Below are the code and all the weights of a small trained network. Each question names an input and a class and asks about switching units off, where a switched-off unit gives its printed mean instead of its output.

import numpy as np


def w(rows, s, z=0):
    codes = np.array(rows[::2]) - 128.0
    scale = np.full(codes.shape[1], s)
    scale[-1] = z or s
    return codes * scale


def norm(h):
    return h / np.sqrt((h * h).mean(-1, keepdims=True) + 1e-5)


def f(y):
    return y / 2 * (1 + np.tanh(0.7978845608 * (y + 0.044715 * y**3)))


def log_softmax(a):
    a = a - a.max(-1, keepdims=True)
    return a - np.log(np.exp(a).sum(-1, keepdims=True))


def net(x, mask):
    res = np.array(x, float).reshape(1, 5) / 4 @ E
    u = 0
    for l in range(3):
        y = f(norm(res) @ A[l][:, :-1].T + A[l][:, -1])
        res = res + np.where(mask[u : u + 5], y, B[l][:, -1]) @ B[l][:, :-1]
        u += 5
    return log_softmax(norm(res)[-1] @ U[:, :-1].T + U[:, -1])


A, B = {}, {}
E = w([
[110,169,108,174,186,77,136,120],'x0',
[136,41,162,162,96,49,152,191],'x1',
[181,117,254,105,123,89,129,124],'x2',
[55,120,107,104,151,127,173,66],'x3',
[102,91,163,169,167,238,156,111],'x4',
],0.0068)
A[0] = w([
[112,105,81,106,167,132,42,254,202],'L0N0',
[125,184,125,106,70,128,161,151,53],'L0N1',
[201,244,164,86,170,90,146,121,216],'L0N2',
[75,5,100,162,94,113,156,125,1],'L0N3',
[142,104,91,16,45,108,107,71,83],'L0N4',
],0.0083,0.0017)
B[0] = w([
[83,213,206,206,43,167,210,72,207],'L0N0',
[124,52,84,97,162,121,85,185,138],'L0N1',
[5,55,165,63,67,38,131,225,254],'L0N2',
[156,106,96,126,170,183,63,171,185],'L0N3',
[48,109,219,191,114,87,1,176,224],'L0N4',
],0.0089,0.0049)
A[1] = w([
[88,41,96,118,111,99,115,151,157],'L1N0',
[203,70,196,186,140,170,60,171,57],'L1N1',
[36,214,88,123,121,41,78,170,254],'L1N2',
[169,94,68,125,93,173,176,150,109],'L1N3',
[236,140,159,95,180,2,94,88,125],'L1N4',
],0.0079,0.0027)
B[1] = w([
[216,89,144,55,228,102,25,201,178],'L1N0',
[84,112,86,100,113,103,89,123,178],'L1N1',
[116,49,102,132,118,182,147,13,254],'L1N2',
[104,140,181,187,100,61,158,121,131],'L1N3',
[124,58,162,76,2,84,148,71,137],'L1N4',
],0.0087,0.009)
A[2] = w([
[123,79,195,112,103,176,129,143,92],'L2N0',
[137,89,168,80,216,190,174,100,129],'L2N1',
[148,80,214,97,2,51,79,79,165],'L2N2',
[128,116,124,97,176,184,153,178,55],'L2N3',
[153,105,159,83,162,74,87,198,3],'L2N4',
],0.0092,0.0035)
B[2] = w([
[140,102,149,175,189,49,42,162,172],'L2N0',
[111,195,149,98,71,9,146,114,160],'L2N1',
[68,80,105,138,157,201,108,101,252],'L2N2',
[119,141,127,181,46,53,93,62,129],'L2N3',
[151,211,33,176,188,137,127,129,162],'L2N4',
],0.011,0.012)
U = w([
[85,166,63,118,115,174,217,13,174],'0',
[32,33,138,126,159,174,49,120,221],'1',
[102,179,189,127,90,26,101,141,101],'2',
[205,119,56,116,199,91,102,189,124],'3',
[109,115,166,8,152,113,191,110,72],'4',
[139,155,108,119,101,147,141,191,14],'5',
[131,127,202,182,76,241,167,159,95],'6',
[183,130,122,84,108,145,136,120,3],'7',
],0.013,0.0046)

Each question gives the input, the list of numbers given to net, and the class t.
The units are the neurons (one row each of A and B). Each row of codes is followed by its name. A weight is (code - 128) times the scale printed after its matrix; where a second scale follows, it is the last column's (A, B and U).
mask holds one flag per neuron, layer by layer. A switched-off neuron (its flag False) gives its mean, the last column of its row in B, instead of its output. The means were averaged over made-up inputs and are rounded, as every weight is.
A unit's drop is (log p(t) with every unit on - log p(t) with that unit switched off) / (log p(t) with every unit on - log p(t) with every unit switched off).
The circuit of an input: a set's keep is (log p(t) with only the set's units on - log p(t) with every unit switched off) / (log p(t) with every unit on - log p(t) with every unit switched off). Starting from the 12 units with the biggest drops (on a tie, the unit counted first), units are removed one at a time, each time the one whose removal leaves the highest keep (on an exact tie, the one counted first), for as long as the keep stays at least 0.8.
units of the circuit, in order: the units of the circuit, biggest drop first
top k neurons: the k neurons with the biggest drops, biggest first
top k neurons in layer l: the k neurons of layer l with the biggest drops, biggest first
input [-8,1,6,6,6], class 2: top 2 neurons in layer 0	[L0N4 L0N2]
input [4,3,1,-8,6], class 6: top 3 neurons in layer 0	[L0N2 L0N0 L0N4]
input [8,-5,2,-7,8], class 2: units of the circuit, in order	[L2N2 L2N1]
input [-6,-4,3,-2,8], class 2: units of the circuit, in order	[L2N1 L0N4 L2N2]
input [-3,-1,-4,1,3], class 0: units of the circuit, in order	[L0N2 L0N4 L2N2]
input [4,-8,1,-8,6], class 2: top 3 neurons	[L0N4 L2N2 L2N1]
input [6,8,0,6,-1], class 3: top 2 neurons in layer 0	[L0N3 L0N4]
input [8,8,-3,6,-7], class 0: top neuron in layer 2	[L2N0]
input [6,-3,4,4,0], class 4: units of the circuit, in order	[L0N4 L2N1]
input [0,-1,5,1,6], class 2: units of the circuit, in order	[L0N4 L2N1]
input [2,-2,-5,-2,-6], class 0: units of the circuit, in order	[L0N0 L2N0]
input [3,-4,5,2,4], class 2: units of the circuit, in order	[L2N1 L0N4]
input [-2,-1,0,0,3], class 2: top 4 neurons	[L0N4 L2N2 L1N2 L0N2]
input [4,7,-2,4,8], class 3: top 2 neurons in layer 0	[L0N0 L0N3]
input [-8,1,-7,-2,6], class 6: top neuron	[L0N2]
input [8,5,-4,4,8], class 2: top 2 neurons	[L2N2 L2N1]
input [0,-1,-5,6,2], class 0: top 2 neurons	[L0N2 L2N0]
input [5,4,-3,-3,5], class 6: top 3 neurons	[L0N2 L0N0 L2N2]
input [-1,7,-3,3,3], class 3: top 2 neurons in layer 1	[L1N2 L1N0]
input [-1,0,-2,-6,-1], class 6: units of the circuit, in order	[L0N0]
input [3,2,5,5,3], class 2: top 3 neurons	[L2N1 L0N4 L1N1]
input [-4,4,3,7,1], class 3: top 2 neurons in layer 2	[L2N4 L2N2]
input [5,-3,3,7,1], class 4: top 3 neurons in layer 0	[L0N0 L0N4 L0N2]
input [5,-2,2,6,4], class 0: top 3 neurons	[L1N0 L2N0 L0N2]
input [8,3,-4,-2,3], class 6: top 2 neurons in layer 1	[L1N2 L1N1]
input [2,-6,3,7,0], class 4: top 2 neurons in layer 2	[L2N1 L2N2]
input [2,4,4,7,8], class 2: top neuron	[L2N1]
input [-3,-7,1,-3,7], class 2: top 2 neurons in layer 2	[L2N1 L2N2]
